Below is a small trained network, with its code and all its weights. Each question gives an input and a class and asks what happens when units are switched off, that is, made to give their printed mean instead of their output.

import numpy as np


def w(rows, s, z=0):
    codes = np.array(rows[::2]) - 128.0
    scale = np.full(codes.shape[1], s)
    scale[-1] = z or s
    return codes * scale


def f(y):
    return y / 2 * (1 + np.tanh(0.7978845608 * (y + 0.044715 * y**3)))


def log_softmax(a):
    a = a - a.max(-1, keepdims=True)
    return a - np.log(np.exp(a).sum(-1, keepdims=True))


def net(x, mask):
    res = np.array(x, float).reshape(1, 3) / 4 @ E
    y = f(res @ A[0][:, :-1].T + A[0][:, -1])
    res = res + np.where(mask, y, B[0][:, -1]) @ B[0][:, :-1]
    return log_softmax(res[-1] @ U[:, :-1].T + U[:, -1])


A, B = {}, {}
E = w([
[96,188,152,219,83,156,126,157,8,130,39],'x0',
[82,168,167,94,84,159,198,95,166,84,138],'x1',
[217,223,110,168,118,112,114,83,79,41,89],'x2',
],0.013)
A[0] = w([
[43,128,147,165,97,172,157,163,123,141,95,128],'N0',
[136,144,110,83,117,87,203,2,172,59,149,134],'N1',
[81,111,154,158,136,142,75,220,99,165,107,145],'N2',
[168,96,106,139,158,45,107,93,155,107,167,228],'N3',
[92,168,166,106,66,190,253,55,133,96,148,106],'N4',
[39,82,131,96,117,175,197,96,152,161,157,68],'N5',
[117,108,109,146,132,135,124,201,152,152,119,107],'N6',
[92,146,157,146,62,194,171,127,108,95,110,126],'N7',
[110,61,91,153,167,86,68,201,126,183,124,255],'N8',
],0.0093,0.0034)
B[0] = w([
[135,129,170,2,79,112,165,100,38,195,195,216],'N0',
[142,113,143,154,221,90,142,145,111,95,123,245],'N1',
[118,152,213,134,152,120,201,152,44,200,105,209],'N2',
[151,127,188,96,205,21,45,95,135,101,171,221],'N3',
[92,60,152,192,90,138,249,198,58,60,134,252],'N4',
[136,96,92,221,152,217,120,153,203,120,36,239],'N5',
[98,54,174,84,155,99,144,128,135,140,190,164],'N6',
[80,164,75,136,78,73,159,56,19,130,132,215],'N7',
[47,39,174,174,104,151,182,223,160,105,174,243],'N8',
],0.0084,0.012)
U = w([
[118,157,142,99,100,123,156,136,97,176,126,55],'0',
[150,144,109,216,148,156,147,166,123,94,68,252],'1',
[84,131,98,152,49,142,156,140,119,102,157,55],'2',
[162,203,93,102,144,68,48,4,114,92,135,169],'3',
[120,112,110,104,132,203,113,161,187,169,134,50],'4',
[107,97,171,70,159,87,140,149,147,137,206,115],'5',
],0.012,0.0028)

Each question gives the input, the list of numbers given to net, and the class t.
The units are the neurons (one row each of A and B). Each row of codes is followed by its name. A weight is (code - 128) times the scale printed after its matrix; where a second scale follows, it is the last column's (A, B and U).
mask holds one flag per neuron, in row order. A switched-off neuron (its flag False) gives its mean, the last column of its row in B, instead of its output. The means were averaged over made-up inputs and are rounded, as every weight is.
A unit's drop is (log p(t) with every unit on - log p(t) with that unit switched off) / (log p(t) with every unit on - log p(t) with every unit switched off).
The circuit of an input: a set's keep is (log p(t) with only the set's units on - log p(t) with every unit switched off) / (log p(t) with every unit on - log p(t) with every unit switched off). Starting from all 9 units, units are removed one at a time, each time the one whose removal leaves the highest keep (on an exact tie, the one counted first), for as long as the keep stays at least 0.8.
circuit, biggest first: the units of the circuit, biggest drop first
unit that matters most: the unit with the biggest drop
k most important neurons: the k neurons with the biggest drops, biggest first
drop of u: that unit's drop, to one decimal
input [8,-7,-5], class 0: unit that matters most => N2
input [6,4,1], class 2: 3 most important neurons => (N4 N3 N7)
input [2,6,-6], class 2: circuit, biggest first => (N0 N4 N5)
input [6,3,1], class 0: 3 most important neurons => (N0 N8 N5)
input [7,-7,-8], class 5: 2 most important neurons => (N8 N6)
input [1,0,-4], class 4: circuit, biggest first => (N3 N4 N7)
input [4,-1,8], class 3: 3 most important neurons => (N4 N8 N5)
input [-4,1,2], class 3: circuit, biggest first => (N8 N4)
input [6,0,7], class 3: circuit, biggest first => (N8 N5)
input [-2,6,4], class 1: 2 most important neurons => (N1 N0)
input [5,-7,-3], class 5: 4 most important neurons => (N8 N6 N7 N5)
input [7,6,-5], class 0: 2 most important neurons => (N0 N2)
input [0,5,-5], class 2: 2 most important neurons => (N0 N4)
input [1,-1,8], class 3: circuit, biggest first => (N4)
input [3,3,1], class 2: 3 most important neurons => (N2 N3 N4)
input [2,6,-5], class 2: 2 most important neurons => (N0 N4)
input [5,4,7], class 2: 3 most important neurons => (N7 N5 N4)
input [-4,8,8], class 1: 3 most important neurons => (N4 N1 N0)
input [0,4,-4], class 2: drop of N0 => 0.2
input [6,-6,-5], class 5: circuit, biggest first => (N6)
input [-4,7,-5], class 1: drop of N5 => 0.3
input [5,4,-6], class 0: drop of N2 => 0.5
